Here is a tiny trained network, its code and every weight. The questions are about switching its units off for an input and a target symbol, where a switched-off unit gives its printed mean instead of its output.

import numpy as np


def w(rows, s, z=0):
    codes = np.array(rows[::2]) - 128.0
    scale = np.full(codes.shape[1], s)
    scale[-1] = z or s
    return codes * scale


def norm(h):
    return h / np.sqrt((h * h).mean(-1, keepdims=True) + 1e-5)


def f(y):
    return y / 2 * (1 + np.tanh(0.7978845608 * (y + 0.044715 * y**3)))


def softmax(a):
    e = np.exp(a - a.max(-1, keepdims=True))
    return e / e.sum(-1, keepdims=True)


def log_softmax(a):
    a = a - a.max(-1, keepdims=True)
    return a - np.log(np.exp(a).sum(-1, keepdims=True))


def net(x, mask):
    ids = ['ΓΔΘΛΨαβεζημξπστφ'.index(c) for c in x.split()]
    T = len(ids)
    res = E[ids] + P[:T]
    q, k, v = (norm(res) @ M[0].T for M in (Q, K, V))
    z = softmax(np.where(np.tri(T) > 0, q @ k.T / 3**0.5, -1e9)) @ v
    res = res + np.where(mask[0], z, O[0][:, -1]) @ O[0][:, :-1]
    y = f(norm(res) @ A[0][:, :-1].T + A[0][:, -1])
    res = res + np.where(mask[1:13], y, B[0][:, -1]) @ B[0][:, :-1]
    return log_softmax(norm(res)[-1] @ U[:, :-1].T + U[:, -1])


Q, K, V, O, A, B = {}, {}, {}, {}, {}, {}
E = w([
[63,114,65],'Γ',
[51,53,127],'Δ',
[53,156,160],'Θ',
[72,138,52],'Λ',
[48,93,84],'Ψ',
[58,39,133],'α',
[54,55,123],'β',
[103,177,88],'ε',
[44,48,123],'ζ',
[45,63,117],'η',
[48,38,119],'μ',
[70,95,78],'ξ',
[240,158,117],'π',
[103,59,136],'σ',
[135,247,106],'τ',
[108,181,66],'φ',
],0.015)
P = w([
[253,100,89],'0',
[120,162,138],'1',
[168,87,100],'2',
[114,158,155],'3',
[171,95,95],'4',
[109,153,168],'5',
[170,100,90],'6',
],0.015)
Q[0] = w([
[141,2,63],'H1',
[117,50,30],'H1',
[197,108,88],'H1',
],0.0087)
K[0] = w([
[2,50,112],'H1',
[9,170,62],'H1',
[156,115,60],'H1',
],0.0078)
V[0] = w([
[174,217,55],'H1',
[45,142,57],'H1',
[232,32,2],'H1',
],0.0051)
O[0] = w([
[93,156,97,238],'H1',
[163,140,84,204],'H1',
[130,2,157,250],'H1',
],0.0076,0.002)
A[0] = w([
[115,131,84,179],'N1',
[122,127,251,1],'N2',
[118,117,74,138],'N3',
[188,46,92,73],'N4',
[198,147,188,77],'N5',
[82,170,161,101],'N6',
[177,169,247,174],'N7',
[146,114,143,17],'N8',
[151,169,118,89],'N9',
[233,96,101,140],'N10',
[94,139,202,46],'N11',
[154,111,97,94],'N12',
],0.015,0.0052)
B[0] = w([
[166,88,148,248],'N1',
[188,206,39,135],'N2',
[156,110,123,218],'N3',
[193,148,2,240],'N4',
[57,166,212,130],'N5',
[145,87,67,207],'N6',
[33,38,135,179],'N7',
[131,129,86,95],'N8',
[127,132,210,169],'N9',
[44,10,97,255],'N10',
[147,177,89,142],'N11',
[114,119,89,149],'N12',
],0.008,0.0043)
U = w([
[162,39,73,160],'Γ',
[226,151,71,125],'Δ',
[208,222,101,133],'Θ',
[125,170,127,104],'Λ',
[97,142,118,30],'Ψ',
[96,122,156,113],'α',
[113,133,146,83],'β',
[105,118,166,96],'ε',
[85,141,152,164],'ζ',
[8,197,85,120],'η',
[119,131,158,81],'μ',
[61,123,177,197],'ξ',
[117,152,116,67],'π',
[103,129,146,73],'σ',
[109,245,171,198],'τ',
[99,172,68,2],'φ',
],0.016,0.0058)

Each question gives the input, a string of symbols that net reads in full, and the target symbol t.
The units are the heads (3 rows each of Q, K, V and O) and the neurons (one row each of A and B). Each row of codes is followed by its name. A weight is (code - 128) times the scale printed after its matrix; where a second scale follows, it is the last column's (O, A, B and U).
mask holds one flag per unit, heads first, then neurons. A switched-off unit (its flag False) gives its mean, the last column of its rows in O or B, instead of its output. The means were averaged over made-up inputs and are rounded, as every weight is.
A unit's drop is (log p(t) with every unit on - log p(t) with that unit switched off) / (log p(t) with every unit on - log p(t) with every unit switched off).
most important unit: the unit with the biggest drop
top k neurons: the k neurons with the biggest drops, biggest first
drop of u: that unit's drop, to one decimal
input τ Θ τ τ β η, target η: most important unit : H1
input Θ τ τ τ τ ξ, target η: top 3 neurons : (N10 N4 N7)
input τ Λ τ Θ Θ σ, target η: top 3 neurons : (N7 N4 N1)
input τ μ ζ τ Θ σ, target η: top 4 neurons : (N7 N2 N4 N1)
input μ μ μ ξ Θ α, target η: top 3 neurons : (N2 N1 N11)
input ξ τ Θ β, target η: top 2 neurons : (N10 N11)
input τ Θ τ ξ, target η: top 2 neurons : (N4 N10)
input ξ π Λ Θ τ, target Γ: top 3 neurons : (N10 N4 N11)
input τ τ Θ Θ Θ, target Θ: drop of N4 : 0.1
input α τ Θ Θ Γ α Θ, target Θ: drop of N7 : 0.8
input τ Ψ Θ α, target η: drop of N6 : 0.0
input τ π τ β Θ Ψ Θ, target Δ: drop of N10 : 0.9
